Below is a small trained network, with its code and all its weights. Each question gives an input and a target symbol and asks what happens when units are switched off, that is, made to give their printed mean instead of their output.

import numpy as np


def w(rows, s, z=0):
    codes = np.array(rows[::2]) - 128.0
    scale = np.full(codes.shape[1], s)
    scale[-1] = z or s
    return codes * scale


def f(y):
    return y / 2 * (1 + np.tanh(0.7978845608 * (y + 0.044715 * y**3)))


def softmax(a):
    e = np.exp(a - a.max(-1, keepdims=True))
    return e / e.sum(-1, keepdims=True)


def log_softmax(a):
    a = a - a.max(-1, keepdims=True)
    return a - np.log(np.exp(a).sum(-1, keepdims=True))


def net(x, mask):
    ids = ['βζηθμπσφ'.index(c) for c in x.split()]
    T = len(ids)
    res = E[ids] + P[:T]
    r = res
    for j in range(3):
        rows = slice(3 * j, 3 * j + 3)
        q, k, v = (r @ M[0][rows].T for M in (Q, K, V))
        z = softmax(np.where(np.tri(T) > 0, q @ k.T / 3**0.5, -1e9)) @ v
        o = O[0][rows]
        res = res + np.where(mask[j], z, o[:, -1]) @ o[:, :-1]
    y = f(res @ A[0][:, :-1].T + A[0][:, -1])
    res = res + np.where(mask[3:19], y, B[0][:, -1]) @ B[0][:, :-1]
    return log_softmax(res[-1] @ U[:, :-1].T + U[:, -1])


Q, K, V, O, A, B = {}, {}, {}, {}, {}, {}
E = w([
[205,146,222,102],'β',
[166,114,211,184],'ζ',
[233,85,152,123],'η',
[70,138,160,151],'θ',
[142,134,141,72],'μ',
[118,166,254,146],'π',
[66,139,105,40],'σ',
[208,104,78,11],'φ',
],0.0042)
P = w([
[126,88,130,135],'0',
[125,168,213,31],'1',
[152,189,82,157],'2',
[145,156,214,32],'3',
[111,30,150,128],'4',
[164,254,168,51],'5',
[179,109,122,177],'6',
[116,98,250,22],'7',
],0.007)
Q[0] = w([
[157,210,119,97],'head 1',
[185,126,162,186],'head 1',
[125,100,130,85],'head 1',
[115,209,146,95],'head 2',
[135,60,247,83],'head 2',
[62,18,131,76],'head 2',
[151,87,190,127],'head 3',
[220,141,126,66],'head 3',
[168,251,91,190],'head 3',
],0.027)
K[0] = w([
[142,190,94,96],'head 1',
[115,128,78,195],'head 1',
[96,107,132,94],'head 1',
[110,149,54,151],'head 2',
[113,5,131,168],'head 2',
[74,64,168,58],'head 2',
[141,85,166,161],'head 3',
[220,102,107,124],'head 3',
[152,220,99,169],'head 3',
],0.033)
V[0] = w([
[136,101,125,167],'head 1',
[128,112,121,130],'head 1',
[138,126,133,159],'head 1',
[117,119,128,172],'head 2',
[104,100,129,252],'head 2',
[14,122,95,104],'head 2',
[97,155,154,138],'head 3',
[152,86,72,141],'head 3',
[145,144,161,95],'head 3',
],0.021)
O[0] = w([
[94,121,99,150,24],'head 1',
[125,125,130,141,96],'head 1',
[102,129,96,123,78],'head 1',
[165,144,143,154,135],'head 2',
[228,162,173,208,157],'head 2',
[97,248,99,107,45],'head 2',
[92,147,157,155,114],'head 3',
[172,88,71,117,49],'head 3',
[122,149,158,93,253],'head 3',
],0.017,0.0025)
A[0] = w([
[87,136,174,126,148],'neuron 1',
[191,143,165,154,113],'neuron 2',
[110,114,127,154,123],'neuron 3',
[88,38,130,101,200],'neuron 4',
[137,54,11,144,94],'neuron 5',
[128,134,127,141,96],'neuron 6',
[191,81,58,202,78],'neuron 7',
[196,56,120,163,127],'neuron 8',
[114,139,56,143,254],'neuron 9',
[149,138,122,121,103],'neuron 10',
[111,100,78,219,82],'neuron 11',
[140,134,97,133,156],'neuron 12',
[79,188,124,42,77],'neuron 13',
[144,232,118,125,81],'neuron 14',
[94,87,84,83,3],'neuron 15',
[30,111,130,249,147],'neuron 16',
],0.011,0.0051)
B[0] = w([
[143,145,139,78,193],'neuron 1',
[84,167,119,106,242],'neuron 2',
[116,145,125,145,123],'neuron 3',
[192,170,65,140,255],'neuron 4',
[102,152,255,110,180],'neuron 5',
[107,125,123,129,118],'neuron 6',
[159,67,106,36,180],'neuron 7',
[92,120,130,216,243],'neuron 8',
[182,169,96,37,145],'neuron 9',
[121,128,132,146,126],'neuron 10',
[85,79,113,68,140],'neuron 11',
[129,143,123,110,123],'neuron 12',
[120,44,143,171,228],'neuron 13',
[88,151,47,142,221],'neuron 14',
[22,93,118,104,155],'neuron 15',
[28,178,153,148,145],'neuron 16',
],0.024,0.0076)
U = w([
[182,127,80,230,130],'β',
[35,58,118,178,4],'ζ',
[180,66,205,103,250],'η',
[66,207,47,127,161],'θ',
[253,164,97,70,194],'μ',
[78,162,230,202,78],'π',
[142,69,19,67,74],'σ',
[110,138,199,35,130],'φ',
],0.0037,0.0026)

Each question gives the input, a string of symbols that net reads in full, and the target symbol t.
The units are the heads (3 rows each of Q, K, V and O) and the neurons (one row each of A and B). Each row of codes is followed by its name. A weight is (code - 128) times the scale printed after its matrix; where a second scale follows, it is the last column's (O, A, B and U).
mask holds one flag per unit, heads first, then neurons. A switched-off unit (its flag False) gives its mean, the last column of its rows in O or B, instead of its output. The means were averaged over made-up inputs and are rounded, as every weight is.
A unit's drop is (log p(t) with every unit on - log p(t) with that unit switched off) / (log p(t) with every unit on - log p(t) with every unit switched off).
The circuit of an input: a set's keep is (log p(t) with only the set's units on - log p(t) with every unit switched off) / (log p(t) with every unit on - log p(t) with every unit switched off). Starting from the 12 units with the biggest drops (on a tie, the unit counted first), units are removed one at a time, each time the one whose removal leaves the highest keep (on an exact tie, the one counted first), for as long as the keep stays at least 0.8.
circuit, biggest first: the units of the circuit, biggest drop first
most important unit: the unit with the biggest drop
k most important neurons: the k neurons with the biggest drops, biggest first
heads that matter: for each layer, one digit per head in row order, 1 if its drop is at least 0.15 and else 0, layers parted by /
input θ ζ θ ζ, target θ: circuit, biggest first	(head 2; neuron 14; head 3)
input θ η π, target π: most important unit	head 3
input θ σ θ η μ φ μ, target μ: 2 most important neurons	(neuron 4; neuron 8)
input φ φ μ φ, target σ: heads that matter	010
input σ θ θ η σ φ ζ, target ζ: circuit, biggest first	(neuron 8; head 2; head 1; neuron 11)
input θ ζ θ π, target θ: circuit, biggest first	(head 2; neuron 14)
input θ η β θ η φ, target μ: 2 most important neurons	(neuron 4; neuron 13)
input π θ π θ μ θ, target φ: circuit, biggest first	(neuron 4; neuron 8)
input σ ζ θ φ σ, target σ: heads that matter	011
input η θ σ, target σ: circuit, biggest first	(head 2; neuron 9; neuron 5; neuron 13)
input η η θ ζ η μ β β, target β: circuit, biggest first	(neuron 8; head 3; head 2; neuron 4)
input β σ σ π ζ θ θ ζ, target π: heads that matter	010
input η μ β φ, target β: circuit, biggest first	(head 2; neuron 8; head 3; neuron 4)
input β σ φ β, target μ: circuit, biggest first	(head 2; neuron 4; neuron 13; neuron 15)
input ζ π η β ζ μ, target β: circuit, biggest first	(head 2; neuron 8; head 3; neuron 4)
input η θ μ σ β η, target η: heads that matter	011
input θ ζ π θ θ μ, target φ: circuit, biggest first	(neuron 4; neuron 8)
input μ η θ θ η σ θ φ, target β: most important unit	neuron 8
input σ φ σ η, target ζ: heads that matter	011
input β η φ φ θ ζ θ β, target θ: heads that matter	010
